Below is a small trained network, with its code and all its weights. Each question gives an input and a class and asks what happens when units are switched off, that is, made to give their printed mean instead of their output.

import numpy as np


def w(rows, s, z=0):
    codes = np.array(rows[::2]) - 128.0
    scale = np.full(codes.shape[1], s)
    scale[-1] = z or s
    return codes * scale


def norm(h):
    return h / np.sqrt((h * h).mean(-1, keepdims=True) + 1e-5)


def f(y):
    return y / 2 * (1 + np.tanh(0.7978845608 * (y + 0.044715 * y**3)))


def log_softmax(a):
    a = a - a.max(-1, keepdims=True)
    return a - np.log(np.exp(a).sum(-1, keepdims=True))


def net(x, mask):
    res = np.array(x, float).reshape(1, 6) / 4 @ E
    u = 0
    for l in range(4):
        y = f(norm(res) @ A[l][:, :-1].T + A[l][:, -1])
        res = res + np.where(mask[u : u + 4], y, B[l][:, -1]) @ B[l][:, :-1]
        u += 4
    return log_softmax(norm(res)[-1] @ U[:, :-1].T + U[:, -1])


A, B = {}, {}
E = w([
[121,118,189,157,185,74,151,105,170,117,71,170],'x0',
[148,202,138,88,116,167,147,99,201,153,164,108],'x1',
[4,125,81,144,196,150,23,102,40,108,155,248],'x2',
[107,109,101,138,136,138,133,157,129,126,146,133],'x3',
[139,130,82,139,60,103,129,83,155,146,134,108],'x4',
[79,161,173,119,124,155,178,125,142,53,112,101],'x5',
],0.012)
A[0] = w([
[161,98,94,148,86,79,114,93,125,141,115,111,80],'0.n0',
[201,86,103,142,159,49,53,94,127,226,110,204,2],'0.n1',
[128,41,29,198,18,70,132,126,76,112,108,84,32],'0.n2',
[59,157,147,152,125,71,125,12,251,138,120,201,40],'0.n3',
],0.013,0.0078)
B[0] = w([
[119,134,106,93,46,63,196,191,54,106,157,117,180],'0.n0',
[255,187,160,89,207,29,54,66,89,208,171,155,255],'0.n1',
[118,111,69,59,27,4,144,136,50,84,94,107,245],'0.n2',
[79,144,26,117,206,109,134,26,226,41,66,83,249],'0.n3',
],0.0079,0.0072)
A[1] = w([
[142,153,21,107,43,225,50,104,120,170,197,79,52],'1.n0',
[43,163,107,88,234,134,39,138,1,91,165,207,128],'1.n1',
[17,183,197,145,142,147,120,81,100,118,121,237,5],'1.n2',
[11,54,13,196,162,202,64,202,55,148,119,204,46],'1.n3',
],0.016,0.003)
B[1] = w([
[162,184,97,116,124,137,141,93,100,172,163,119,185],'1.n0',
[64,3,192,120,89,181,78,139,124,110,148,128,252],'1.n1',
[128,181,133,96,139,103,135,99,85,89,124,71,181],'1.n2',
[92,66,39,157,94,164,148,177,187,98,128,129,198],'1.n3',
],0.013,0.023)
A[2] = w([
[192,123,204,162,164,109,191,173,180,128,106,82,99],'2.n0',
[140,216,92,254,113,203,102,121,95,161,102,155,68],'2.n1',
[144,118,200,208,76,162,149,158,192,151,83,147,27],'2.n2',
[118,103,89,188,186,136,45,157,74,168,139,209,2],'2.n3',
],0.025,0.0029)
B[2] = w([
[165,91,140,115,172,154,177,183,162,119,54,169,251],'2.n0',
[161,115,141,135,111,166,178,119,103,152,152,153,149],'2.n1',
[146,88,157,101,144,113,133,153,155,146,111,158,177],'2.n2',
[176,106,180,124,231,96,93,121,113,250,169,177,191],'2.n3',
],0.013,0.016)
A[3] = w([
[60,240,137,180,169,126,132,85,184,119,117,221,81],'3.n0',
[111,205,251,162,95,141,113,135,103,96,128,111,2],'3.n1',
[170,231,114,132,114,184,152,156,201,175,185,111,108],'3.n2',
[73,145,163,177,133,163,147,169,107,107,146,141,79],'3.n3',
],0.022,0.0033)
B[3] = w([
[125,169,12,232,183,94,71,72,164,113,47,140,198],'3.n0',
[132,238,254,80,158,43,146,150,103,136,86,139,143],'3.n1',
[130,225,103,227,138,228,168,110,91,180,180,141,254],'3.n2',
[155,192,176,174,40,134,92,214,152,83,163,108,185],'3.n3',
],0.008,0.0076)
U = w([
[140,73,158,112,202,80,39,94,89,213,189,197,115],'0',
[181,216,99,150,98,188,188,114,106,192,191,101,159],'1',
[181,121,56,99,33,10,165,167,62,126,122,90,116],'2',
[49,18,137,130,93,193,77,162,143,90,175,107,180],'3',
[98,184,79,158,203,104,109,36,207,70,70,111,134],'4',
[197,125,165,113,172,137,210,192,198,129,51,161,168],'5',
[89,183,238,102,126,146,121,145,106,70,128,88,2],'6',
],0.011,0.004)

Each question gives the input, the list of numbers given to net, and the class t.
The units are the neurons (one row each of A and B). Each row of codes is followed by its name. A weight is (code - 128) times the scale printed after its matrix; where a second scale follows, it is the last column's (A, B and U).
mask holds one flag per neuron, layer by layer. A switched-off neuron (its flag False) gives its mean, the last column of its row in B, instead of its output. The means were averaged over made-up inputs and are rounded, as every weight is.
A unit's drop is (log p(t) with every unit on - log p(t) with that unit switched off) / (log p(t) with every unit on - log p(t) with every unit switched off).
The circuit of an input: a set's keep is (log p(t) with only the set's units on - log p(t) with every unit switched off) / (log p(t) with every unit on - log p(t) with every unit switched off). Starting from the 12 units with the biggest drops (on a tie, the unit counted first), units are removed one at a time, each time the one whose removal leaves the highest keep (on an exact tie, the one counted first), for as long as the keep stays at least 0.8.
units of the circuit, in order: the units of the circuit, biggest drop first
most important unit: the unit with the biggest drop
top k neurons: the k neurons with the biggest drops, biggest first
k most important neurons of layer l: the k neurons of layer l with the biggest drops, biggest first
drop of u: that unit's drop, to one decimal
input [-1,-6,-2,-5,-3,3], class 5: most important unit => 1.n1
input [-7,-5,-8,-8,4,7], class 2: top 2 neurons => (0.n2, 1.n1)
input [-2,6,-8,-7,6,-3], class 1: 2 most important neurons of layer 1 => (1.n0, 1.n1)
input [-2,4,-1,-8,7,-5], class 1: top 2 neurons => (1.n1, 3.n2)
input [0,-1,-1,1,-1,1], class 5: top 2 neurons => (1.n1, 1.n0)
input [6,-2,2,-2,-5,7], class 6: top 3 neurons => (1.n2, 3.n1, 1.n3)
input [2,8,-7,-4,7,-5], class 1: units of the circuit, in order => (1.n1, 3.n2)
input [8,0,5,0,-6,-2], class 3: top 2 neurons => (1.n1, 1.n2)
input [-4,-1,-5,-3,2,6], class 5: units of the circuit, in order => (1.n1, 1.n0)
input [-2,-1,2,4,7,8], class 2: units of the circuit, in order => (1.n1, 0.n2)
input [-3,-1,-3,-8,0,2], class 5: top 3 neurons => (1.n1, 2.n0, 1.n0)
input [-6,-6,3,-3,0,-4], class 0: top 3 neurons => (2.n3, 0.n1, 0.n2)
input [0,-8,-6,-2,1,0], class 2: top 2 neurons => (0.n2, 1.n1)
input [3,-6,-5,8,4,-3], class 2: most important unit => 0.n2
input [-3,5,1,-2,-8,0], class 6: top 3 neurons => (1.n3, 3.n1, 0.n2)
input [3,-2,-2,8,-2,8], class 5: top 2 neurons => (1.n1, 2.n0)
input [-3,-7,2,-4,0,-2], class 0: 2 most important neurons of layer 0 => (0.n1, 0.n2)
input [7,-5,-2,-1,5,8], class 4: top 2 neurons => (0.n3, 1.n1)
input [-6,6,-7,-5,-8,-6], class 1: top 2 neurons => (1.n0, 3.n2)
input [-3,6,6,-5,5,1], class 4: most important unit => 0.n3
input [3,8,4,8,-8,8], class 6: 2 most important neurons of layer 1 => (1.n2, 1.n3)
input [2,-8,-2,-2,-7,-3], class 0: drop of 0.n1 => 0.0
input [5,2,-2,-4,5,7], class 4: drop of 1.n1 => 0.1
